Below is a small trained network, with its code and all its weights. Each question gives an input and a class and asks what happens when units are switched off, that is, made to give their printed mean instead of their output.

import numpy as np


def w(rows, s, z=0):
    codes = np.array(rows[::2]) - 128.0
    scale = np.full(codes.shape[1], s)
    scale[-1] = z or s
    return codes * scale


def norm(h):
    return h / np.sqrt((h * h).mean(-1, keepdims=True) + 1e-5)


def f(y):
    return y / 2 * (1 + np.tanh(0.7978845608 * (y + 0.044715 * y**3)))


def log_softmax(a):
    a = a - a.max(-1, keepdims=True)
    return a - np.log(np.exp(a).sum(-1, keepdims=True))


def net(x, mask):
    res = np.array(x, float).reshape(1, 3) / 4 @ E
    u = 0
    for l in range(3):
        y = f(norm(res) @ A[l][:, :-1].T + A[l][:, -1])
        res = res + np.where(mask[u : u + 13], y, B[l][:, -1]) @ B[l][:, :-1]
        u += 13
    return log_softmax(norm(res)[-1] @ U[:, :-1].T + U[:, -1])


A, B = {}, {}
E = w([
[138,9,91,166],'x0',
[219,129,106,84],'x1',
[148,106,203,130],'x2',
],0.0016)
A[0] = w([
[165,110,193,122,31],'L0N0',
[143,81,231,111,167],'L0N1',
[116,162,4,145,26],'L0N2',
[201,121,92,53,32],'L0N3',
[151,114,166,110,118],'L0N4',
[147,154,79,135,169],'L0N5',
[127,172,152,69,55],'L0N6',
[136,159,54,147,26],'L0N7',
[119,106,166,103,8],'L0N8',
[204,127,90,88,6],'L0N9',
[185,120,95,84,14],'L0N10',
[150,68,71,134,154],'L0N11',
[122,150,48,142,35],'L0N12',
],0.0049,0.0018)
B[0] = w([
[90,54,175,64,111],'L0N0',
[80,111,100,20,253],'L0N1',
[33,59,209,8,150],'L0N2',
[159,123,254,176,163],'L0N3',
[105,129,133,90,142],'L0N4',
[153,131,130,99,175],'L0N5',
[170,158,75,124,149],'L0N6',
[110,37,168,68,94],'L0N7',
[148,60,132,101,67],'L0N8',
[136,103,247,178,130],'L0N9',
[161,107,234,189,110],'L0N10',
[181,196,104,128,216],'L0N11',
[137,59,186,59,103],'L0N12',
],0.0035,0.0012)
A[1] = w([
[113,97,131,103,43],'L1N0',
[146,2,79,195,80],'L1N1',
[101,80,154,33,114],'L1N2',
[113,84,151,46,121],'L1N3',
[156,38,127,136,50],'L1N4',
[155,129,154,203,144],'L1N5',
[46,124,116,186,112],'L1N6',
[212,109,148,65,73],'L1N7',
[129,88,121,132,2],'L1N8',
[141,68,119,173,93],'L1N9',
[138,45,136,156,98],'L1N10',
[107,120,219,114,125],'L1N11',
[129,168,136,140,95],'L1N12',
],0.0054,0.0044)
B[1] = w([
[124,106,159,141,27],'L1N0',
[179,253,166,61,166],'L1N1',
[39,37,57,96,187],'L1N2',
[54,77,75,124,180],'L1N3',
[120,182,151,102,76],'L1N4',
[89,122,52,131,145],'L1N5',
[129,119,240,140,179],'L1N6',
[46,124,212,150,165],'L1N7',
[188,129,218,114,1],'L1N8',
[129,183,109,125,78],'L1N9',
[105,196,106,85,100],'L1N10',
[128,68,56,108,165],'L1N11',
[162,153,112,82,105],'L1N12',
],0.004,0.0012)
A[2] = w([
[203,88,191,102,98],'L2N0',
[110,133,72,46,62],'L2N1',
[132,76,66,189,93],'L2N2',
[68,111,142,30,92],'L2N3',
[52,65,138,155,26],'L2N4',
[117,105,48,88,72],'L2N5',
[181,69,180,102,4],'L2N6',
[59,177,118,122,160],'L2N7',
[89,129,108,57,12],'L2N8',
[106,130,255,231,108],'L2N9',
[66,98,160,17,116],'L2N10',
[97,64,177,153,174],'L2N11',
[119,118,70,203,129],'L2N12',
],0.0061,0.0038)
B[2] = w([
[109,54,223,150,130],'L2N0',
[141,92,184,171,153],'L2N1',
[175,35,77,156,121],'L2N2',
[17,49,90,89,186],'L2N3',
[192,237,159,147,142],'L2N4',
[188,66,131,186,142],'L2N5',
[115,217,214,202,91],'L2N6',
[171,102,198,100,253],'L2N7',
[49,133,173,167,109],'L2N8',
[203,9,252,224,171],'L2N9',
[14,73,83,36,215],'L2N10',
[215,184,137,173,187],'L2N11',
[122,30,116,156,160],'L2N12',
],0.0049,0.0023)
U = w([
[11,23,80,2,240],'0',
[233,242,39,35,252],'1',
[248,31,253,236,203],'2',
[201,27,15,157,202],'3',
[40,168,111,245,3],'4',
[50,164,99,230,3],'5',
],0.008,0.0071)

Each question gives the input, the list of numbers given to net, and the class t.
The units are the neurons (one row each of A and B). Each row of codes is followed by its name. A weight is (code - 128) times the scale printed after its matrix; where a second scale follows, it is the last column's (A, B and U).
mask holds one flag per neuron, layer by layer. A switched-off neuron (its flag False) gives its mean, the last column of its row in B, instead of its output. The means were averaged over made-up inputs and are rounded, as every weight is.
A unit's drop is (log p(t) with every unit on - log p(t) with that unit switched off) / (log p(t) with every unit on - log p(t) with every unit switched off).
The circuit of an input: a set's keep is (log p(t) with only the set's units on - log p(t) with every unit switched off) / (log p(t) with every unit on - log p(t) with every unit switched off). Starting from the 12 units with the biggest drops (on a tie, the unit counted first), units are removed one at a time, each time the one whose removal leaves the highest keep (on an exact tie, the one counted first), for as long as the keep stays at least 0.8.
units of the circuit, in order: the units of the circuit, biggest drop first
k most important neurons: the k neurons with the biggest drops, biggest first
top k neurons in layer l: the k neurons of layer l with the biggest drops, biggest first
input [3,-8,-7], class 2: 3 most important neurons	(L0N1; L0N0; L1N6)
input [-3,6,-8], class 0: units of the circuit, in order	(L0N2)
input [-3,7,-6], class 2: units of the circuit, in order	(L0N3; L0N9)
input [-3,0,2], class 3: top 4 neurons in layer 0	(L0N3; L0N11; L0N9; L0N10)
input [3,-8,-1], class 2: units of the circuit, in order	(L1N6; L2N9)
input [-3,1,1], class 3: top 3 neurons in layer 1	(L1N1; L1N6; L1N10)
input [-8,-8,4], class 1: 4 most important neurons	(L0N9; L1N7; L0N3; L0N10)
input [-5,6,-6], class 0: top 4 neurons in layer 0	(L0N2; L0N7; L0N12; L0N11)
input [-2,3,2], class 3: 4 most important neurons	(L1N5; L1N6; L1N11; L0N11)
input [-2,7,7], class 0: 3 most important neurons	(L0N1; L0N0; L2N10)
input [2,8,-8], class 0: 3 most important neurons	(L0N2; L0N7; L0N12)
input [8,-5,4], class 1: 2 most important neurons	(L1N1; L0N2)
input [7,-4,5], class 1: 2 most important neurons	(L0N2; L1N1)
input [7,-2,1], class 1: units of the circuit, in order	(L1N1)
input [4,7,7], class 0: 3 most important neurons	(L0N1; L0N0; L1N10)
input [-3,7,-7], class 0: top 3 neurons in layer 1	(L1N11; L1N6; L1N7)
input [4,-5,-4], class 2: 2 most important neurons	(L0N0; L0N1)
input [2,-3,1], class 3: top 4 neurons in layer 0	(L0N9; L0N3; L0N10; L0N2)
input [4,-2,-2], class 1: top 2 neurons in layer 0	(L0N1; L0N6)
input [-5,6,-3], class 2: 3 most important neurons	(L0N3; L0N1; L1N7)
input [0,4,0], class 2: most important neuron	(L0N3)
